Below is a small trained network, with its code and all its weights. Each question gives an input and a class and asks what happens when units are switched off, that is, made to give their printed mean instead of their output.

import numpy as np


def w(rows, s, z=0):
    codes = np.array(rows[::2]) - 128.0
    scale = np.full(codes.shape[1], s)
    scale[-1] = z or s
    return codes * scale


def f(y):
    return y / 2 * (1 + np.tanh(0.7978845608 * (y + 0.044715 * y**3)))


def log_softmax(a):
    a = a - a.max(-1, keepdims=True)
    return a - np.log(np.exp(a).sum(-1, keepdims=True))


def net(x, mask):
    res = np.array(x, float).reshape(1, 4) / 4 @ E
    y = f(res @ A[0][:, :-1].T + A[0][:, -1])
    res = res + np.where(mask, y, B[0][:, -1]) @ B[0][:, :-1]
    return log_softmax(res[-1] @ U[:, :-1].T + U[:, -1])


A, B = {}, {}
E = w([
[94,37,222,137,253,74,115],'x0',
[140,145,114,141,156,105,142],'x1',
[212,150,188,244,43,109,82],'x2',
[114,243,159,44,98,3,114],'x3',
],0.012)
A[0] = w([
[187,109,106,133,103,123,119,135],'neuron 1',
[163,106,125,247,132,173,122,123],'neuron 2',
[36,67,110,85,107,99,157,176],'neuron 3',
[140,145,166,198,90,86,91,120],'neuron 4',
[120,143,240,79,105,44,52,122],'neuron 5',
[154,57,211,150,150,123,118,152],'neuron 6',
[195,120,85,201,81,240,170,255],'neuron 7',
[158,49,129,155,161,139,110,157],'neuron 8',
[54,178,96,42,143,119,145,218],'neuron 9',
[194,189,99,199,36,131,66,174],'neuron 10',
[147,87,46,125,142,183,182,218],'neuron 11',
[117,110,225,132,211,101,118,164],'neuron 12',
[230,124,203,223,75,89,96,166],'neuron 13',
[110,176,171,73,113,101,115,147],'neuron 14',
[145,210,101,77,54,99,113,132],'neuron 15',
],0.012,0.0098)
B[0] = w([
[86,131,190,129,98,101,71,151],'neuron 1',
[64,149,233,107,144,189,199,203],'neuron 2',
[178,131,64,79,194,145,162,182],'neuron 3',
[142,110,161,208,142,69,108,182],'neuron 4',
[231,70,103,255,146,135,178,199],'neuron 5',
[45,72,129,144,232,130,143,197],'neuron 6',
[26,166,120,111,39,134,103,251],'neuron 7',
[80,107,172,73,207,130,117,189],'neuron 8',
[193,193,72,115,118,219,201,217],'neuron 9',
[96,205,148,179,125,40,102,226],'neuron 10',
[21,84,14,34,22,66,146,211],'neuron 11',
[169,30,100,151,205,201,161,207],'neuron 12',
[78,81,198,213,155,102,118,235],'neuron 13',
[209,154,153,154,168,95,147,177],'neuron 14',
[196,190,111,130,144,43,99,205],'neuron 15',
],0.0094,0.024)
U = w([
[75,143,66,81,61,126,110,208],'0',
[177,211,123,54,84,94,132,111],'1',
[84,75,109,52,168,113,123,224],'2',
[157,121,115,113,162,137,155,235],'3',
[63,173,196,112,70,92,124,85],'4',
[147,180,140,165,125,76,8,97],'5',
[65,98,193,136,153,151,111,33],'6',
[152,78,151,177,134,76,103,2],'7',
],0.015,0.004)

Each question gives the input, the list of numbers given to net, and the class t.
The units are the neurons (one row each of A and B). Each row of codes is followed by its name. A weight is (code - 128) times the scale printed after its matrix; where a second scale follows, it is the last column's (A, B and U).
mask holds one flag per neuron, in row order. A switched-off neuron (its flag False) gives its mean, the last column of its row in B, instead of its output. The means were averaged over made-up inputs and are rounded, as every weight is.
A unit's drop is (log p(t) with every unit on - log p(t) with that unit switched off) / (log p(t) with every unit on - log p(t) with every unit switched off).
The circuit of an input: a set's keep is (log p(t) with only the set's units on - log p(t) with every unit switched off) / (log p(t) with every unit on - log p(t) with every unit switched off). Starting from the 12 units with the biggest drops (on a tie, the unit counted first), units are removed one at a time, each time the one whose removal leaves the highest keep (on an exact tie, the one counted first), for as long as the keep stays at least 0.8.
units of the circuit, in order: the units of the circuit, biggest drop first
k most important neurons: the k neurons with the biggest drops, biggest first
drop of u: that unit's drop, to one decimal
input [1,-7,2,7], class 7: units of the circuit, in order => (neuron 5)
input [5,8,0,-6], class 2: 2 most important neurons => (neuron 13; neuron 11)
input [0,2,4,7], class 5: 2 most important neurons => (neuron 15; neuron 10)
input [7,1,2,1], class 7: 3 most important neurons => (neuron 5; neuron 2; neuron 7)
input [0,-7,8,0], class 4: 3 most important neurons => (neuron 10; neuron 2; neuron 12)
input [0,-4,4,2], class 5: 2 most important neurons => (neuron 12; neuron 10)
input [0,-1,6,-2], class 4: 2 most important neurons => (neuron 12; neuron 10)
input [-3,1,1,8], class 5: 2 most important neurons => (neuron 11; neuron 5)
input [-6,-4,-7,1], class 1: 2 most important neurons => (neuron 9; neuron 15)
input [-4,5,8,0], class 4: 2 most important neurons => (neuron 2; neuron 7)
input [1,-4,5,0], class 6: 2 most important neurons => (neuron 15; neuron 11)
input [1,-6,-6,7], class 3: 2 most important neurons => (neuron 5; neuron 7)
input [0,-2,-8,-6], class 0: drop of neuron 11 => 0.3
input [-1,-8,7,-7], class 4: units of the circuit, in order => (neuron 7)
input [6,1,1,8], class 7: drop of neuron 5 => 0.7
input [-8,1,4,8], class 5: drop of neuron 7 => 0.0
